Below are the code and all the weights of a small trained network. Each question names an input and a target symbol and asks about switching units off, where a switched-off unit gives its printed mean instead of its output.

import numpy as np


def w(rows, s, z=0):
    codes = np.array(rows[::2]) - 128.0
    scale = np.full(codes.shape[1], s)
    scale[-1] = z or s
    return codes * scale


def f(y):
    return y / 2 * (1 + np.tanh(0.7978845608 * (y + 0.044715 * y**3)))


def softmax(a):
    e = np.exp(a - a.max(-1, keepdims=True))
    return e / e.sum(-1, keepdims=True)


def log_softmax(a):
    a = a - a.max(-1, keepdims=True)
    return a - np.log(np.exp(a).sum(-1, keepdims=True))


def net(x, mask):
    ids = ['Λαβγδεθτ'.index(c) for c in x.split()]
    T = len(ids)
    res = E[ids] + P[:T]
    u = 0
    for l in range(3):
        q, k, v = (res @ M[l].T for M in (Q, K, V))
        z = softmax(np.where(np.tri(T) > 0, q @ k.T / 2**0.5, -1e9)) @ v
        res = res + np.where(mask[u], z, O[l][:, -1]) @ O[l][:, :-1]
        u += 1
        y = f(res @ A[l][:, :-1].T + A[l][:, -1])
        res = res + np.where(mask[u : u + 12], y, B[l][:, -1]) @ B[l][:, :-1]
        u += 12
    return log_softmax(res[-1] @ U[:, :-1].T + U[:, -1])


Q, K, V, O, A, B = {}, {}, {}, {}, {}, {}
E = w([
[129,140,72,139,72,68,187,141],'Λ',
[32,134,28,55,167,117,140,134],'α',
[123,104,204,75,188,67,222,125],'β',
[72,104,219,156,222,170,36,135],'γ',
[152,125,144,168,190,106,59,117],'δ',
[239,76,224,150,100,71,130,137],'ε',
[87,255,98,169,66,78,152,142],'θ',
[24,186,122,169,113,191,171,63],'τ',
],0.0091)
P = w([
[101,109,79,116,162,103,206,255],'0',
[109,136,86,162,128,174,176,35],'1',
[125,134,83,167,144,152,138,117],'2',
[132,124,110,131,142,115,138,99],'3',
[125,140,82,110,104,131,149,115],'4',
[126,132,142,116,127,117,146,121],'5',
[123,139,125,100,107,118,154,124],'6',
[138,142,140,110,137,121,129,136],'7',
[154,143,134,100,141,120,143,120],'8',
[170,140,122,116,154,139,127,137],'9',
[149,141,121,129,132,121,128,134],'10',
[165,142,113,105,134,134,152,129],'11',
[150,134,112,114,111,133,187,124],'12',
[136,145,128,146,107,120,173,132],'13',
],0.006)
Q[0] = w([
[111,111,161,131,139,216,1,185],'0.h1',
[88,108,90,32,180,69,144,91],'0.h1',
],0.0058)
K[0] = w([
[194,148,250,138,138,81,100,3],'0.h1',
[65,186,43,63,104,164,52,52],'0.h1',
],0.0046)
V[0] = w([
[108,144,200,221,190,234,125,67],'0.h1',
[204,49,254,44,219,46,114,190],'0.h1',
],0.004)
O[0] = w([
[31,163,156,119,79,218,89,42,22],'0.h1',
[63,20,141,255,57,209,224,220,3],'0.h1',
],0.0058,0.0016)
A[0] = w([
[102,59,157,143,128,156,197,185,122],'0.n1',
[224,108,145,73,165,55,165,95,177],'0.n2',
[200,185,72,137,66,73,151,175,179],'0.n3',
[129,130,98,89,177,118,2,98,137],'0.n4',
[78,98,113,155,141,103,137,231,255],'0.n5',
[49,160,22,89,196,99,172,155,190],'0.n6',
[96,163,58,132,157,153,134,70,141],'0.n7',
[154,67,100,163,152,91,192,203,166],'0.n8',
[96,196,106,86,116,123,182,93,161],'0.n9',
[50,113,118,105,152,141,124,98,187],'0.n10',
[54,116,93,144,188,215,79,174,205],'0.n11',
[10,163,60,85,180,130,132,143,170],'0.n12',
],0.006,0.0051)
B[0] = w([
[82,66,92,142,101,147,208,202,130],'0.n1',
[211,62,107,141,139,143,142,97,218],'0.n2',
[204,151,165,243,150,29,166,99,214],'0.n3',
[42,160,71,78,162,155,246,204,142],'0.n4',
[112,100,209,171,183,53,223,131,222],'0.n5',
[160,102,215,78,201,82,162,137,253],'0.n6',
[79,123,168,2,174,140,87,54,161],'0.n7',
[138,79,169,160,83,84,227,191,180],'0.n8',
[154,157,184,145,181,133,97,39,195],'0.n9',
[137,114,185,119,192,125,187,52,171],'0.n10',
[76,103,217,166,198,96,198,41,163],'0.n11',
[99,127,230,43,223,72,129,82,207],'0.n12',
],0.0044,0.0055)
Q[1] = w([
[102,183,21,88,3,206,34,223],'1.h1',
[129,70,107,95,191,149,148,179],'1.h1',
],0.0047)
K[1] = w([
[175,187,36,56,119,253,8,8],'1.h1',
[103,137,155,90,181,119,158,93],'1.h1',
],0.0049)
V[1] = w([
[253,118,92,201,123,63,155,175],'1.h1',
[231,196,128,120,143,103,82,52],'1.h1',
],0.0042)
O[1] = w([
[235,229,168,111,80,208,227,222,255],'1.h1',
[222,220,201,245,179,87,3,96,55],'1.h1',
],0.0043,0.0081)
A[1] = w([
[127,99,191,105,202,77,141,73,169],'1.n1',
[154,205,212,126,202,91,117,149,200],'1.n2',
[195,180,221,180,125,109,112,174,254],'1.n3',
[100,85,165,123,130,144,107,142,110],'1.n4',
[74,40,135,115,169,94,150,157,134],'1.n5',
[184,241,189,192,164,117,123,143,237],'1.n6',
[143,76,174,97,144,86,203,253,222],'1.n7',
[127,123,146,175,169,93,73,68,216],'1.n8',
[113,198,116,77,132,201,133,114,249],'1.n9',
[125,132,188,121,179,56,123,96,200],'1.n10',
[110,181,109,73,116,98,202,182,115],'1.n11',
[150,204,144,141,68,187,185,157,220],'1.n12',
],0.0048,0.0012)
B[1] = w([
[136,128,201,44,168,119,141,51,206],'1.n1',
[151,156,132,130,241,30,140,120,206],'1.n2',
[192,130,158,239,150,82,25,164,184],'1.n3',
[90,65,93,198,160,135,128,92,123],'1.n4',
[83,84,95,75,127,178,190,55,162],'1.n5',
[177,146,85,168,198,2,78,206,188],'1.n6',
[146,93,150,88,102,164,203,132,254],'1.n7',
[124,93,162,89,103,92,41,97,137],'1.n8',
[123,161,133,53,87,167,190,175,145],'1.n9',
[151,109,156,107,182,72,105,82,190],'1.n10',
[164,79,128,44,91,126,181,181,199],'1.n11',
[204,173,120,110,83,182,100,181,172],'1.n12',
],0.0038,0.0089)
Q[2] = w([
[32,163,27,162,46,148,34,103],'2.h1',
[165,125,254,86,184,85,165,119],'2.h1',
],0.0056)
K[2] = w([
[142,160,58,195,7,253,94,114],'2.h1',
[104,82,254,65,191,81,178,136],'2.h1',
],0.0048)
V[2] = w([
[252,202,175,181,139,69,64,179],'2.h1',
[215,101,99,70,48,136,193,233],'2.h1',
],0.0041)
O[2] = w([
[233,209,179,166,180,196,144,72,2],'2.h1',
[123,121,104,59,180,155,152,253,184],'2.h1',
],0.0058,0.0069)
A[2] = w([
[94,98,108,101,154,107,162,105,70],'2.n1',
[132,139,149,102,110,38,149,138,185],'2.n2',
[68,151,130,105,144,9,125,89,191],'2.n3',
[61,66,9,133,52,49,134,134,142],'2.n4',
[24,72,50,114,55,108,128,82,170],'2.n5',
[147,138,79,117,162,193,159,187,143],'2.n6',
[168,180,203,221,180,153,134,14,190],'2.n7',
[112,126,77,122,86,189,167,188,98],'2.n8',
[168,126,136,90,121,130,190,250,175],'2.n9',
[197,114,81,195,3,10,128,173,250],'2.n10',
[121,147,115,80,160,130,156,116,88],'2.n11',
[36,78,9,123,121,117,129,138,80],'2.n12',
],0.0049,0.0022)
B[2] = w([
[161,130,113,132,139,100,109,131,165],'2.n1',
[118,98,141,143,186,194,109,81,199],'2.n2',
[124,156,129,118,134,225,100,81,195],'2.n3',
[190,120,77,217,194,152,130,112,169],'2.n4',
[175,187,88,195,102,93,158,154,161],'2.n5',
[111,193,138,117,96,153,42,140,167],'2.n6',
[160,62,96,87,2,30,100,176,186],'2.n7',
[96,103,125,71,76,128,91,127,163],'2.n8',
[104,146,120,131,125,184,87,106,251],'2.n9',
[90,120,132,126,176,231,75,24,192],'2.n10',
[142,117,117,117,153,129,99,173,160],'2.n11',
[152,104,84,177,161,76,128,162,157],'2.n12',
],0.0055,0.014)
U = w([
[158,230,158,189,223,192,111,165,142],'Λ',
[123,56,136,120,241,169,112,71,56],'α',
[127,82,24,125,134,48,63,216,112],'β',
[144,95,31,221,163,119,186,75,199],'γ',
[43,112,233,202,113,132,173,132,167],'δ',
[72,180,173,67,2,176,123,123,162],'ε',
[232,64,171,132,72,5,187,156,5],'θ',
[153,16,186,136,49,140,35,77,164],'τ',
],0.003,0.0016)

Each question gives the input, a string of symbols that net reads in full, and the target symbol t.
The units are the heads (2 rows each of Q, K, V and O) and the neurons (one row each of A and B). Each row of codes is followed by its name. A weight is (code - 128) times the scale printed after its matrix; where a second scale follows, it is the last column's (O, A, B and U).
mask holds one flag per unit, layer by layer, with each layer's heads first. A switched-off unit (its flag False) gives its mean, the last column of its rows in O or B, instead of its output. The means were averaged over made-up inputs and are rounded, as every weight is.
A unit's drop is (log p(t) with every unit on - log p(t) with that unit switched off) / (log p(t) with every unit on - log p(t) with every unit switched off).
most important unit: the unit with the biggest drop
top k neurons: the k neurons with the biggest drops, biggest first
top k neurons in layer l: the k neurons of layer l with the biggest drops, biggest first
drop when u is switched off: that unit's drop, to one decimal
input γ ε β α δ β Λ α δ, target γ: most important unit => 1.h1
input Λ γ β β δ α α τ α γ Λ α ε θ, target Λ: top 2 neurons => [0.n3; 0.n8]
input Λ τ δ, target Λ: top 2 neurons => [0.n5; 0.n3]
input τ Λ ε Λ γ β γ θ ε, target τ: top 3 neurons => [2.n10; 0.n12; 2.n7]
input β θ Λ Λ Λ θ τ ε τ, target β: top 3 neurons in layer 0 => [0.n1; 0.n5; 0.n8]
input γ Λ ε β Λ Λ β θ θ τ β, target γ: top 2 neurons => [0.n11; 0.n5]
input ε β ε γ γ θ, target ε: top 2 neurons => [0.n8; 0.n1]
input β θ γ Λ θ τ β γ, target β: top 2 neurons in layer 0 => [0.n1; 0.n5]
input α τ θ Λ γ τ Λ Λ α, target α: top 2 neurons in layer 2 => [2.n7; 2.n3]
input Λ β β ε γ, target Λ: top 4 neurons in layer 0 => [0.n3; 0.n8; 0.n5; 0.n6]
input θ Λ γ β θ Λ Λ Λ Λ τ τ θ Λ, target θ: top 3 neurons => [2.n7; 0.n3; 0.n6]
input τ τ τ β, target τ: top 2 neurons in layer 2 => [2.n7; 2.n3]
input τ δ α α Λ Λ ε Λ, target τ: top 3 neurons => [2.n10; 2.n7; 0.n12]
input γ α δ β Λ, target γ: top 2 neurons => [2.n4; 2.n5]
input γ β γ α ε Λ γ β γ δ α, target γ: most important unit => 1.h1
input Λ τ γ τ γ, target Λ: top 3 neurons => [0.n5; 0.n6; 0.n3]
input ε Λ Λ Λ τ τ Λ ε, target ε: top 3 neurons => [0.n8; 0.n1; 0.n5]
input Λ τ α α δ β α θ α Λ β β ε Λ, target Λ: top 2 neurons => [0.n3; 2.n7]
input Λ δ δ ε, target Λ: top 2 neurons in layer 0 => [0.n3; 0.n8]
input ε α τ θ β β β Λ δ Λ Λ α β β, target ε: top neuron in layer 0 => [0.n8]
input τ τ α τ Λ ε θ Λ δ ε Λ τ τ δ, target τ: top 2 neurons => [2.n7; 0.n12]
input τ Λ Λ γ γ β τ, target τ: top 2 neurons in layer 0 => [0.n12; 0.n9]
input θ Λ α Λ β β, target θ: top 2 neurons in layer 2 => [2.n7; 2.n9]
input ε γ Λ ε ε θ, target ε: drop when 2.n12 is switched off => 0.1
input Λ Λ ε β Λ θ ε γ β Λ ε δ ε β, target Λ: drop when 2.h1 is switched off => 0.7
input β γ β β τ Λ α τ Λ θ, target β: drop when 2.n9 is switched off => -0.1
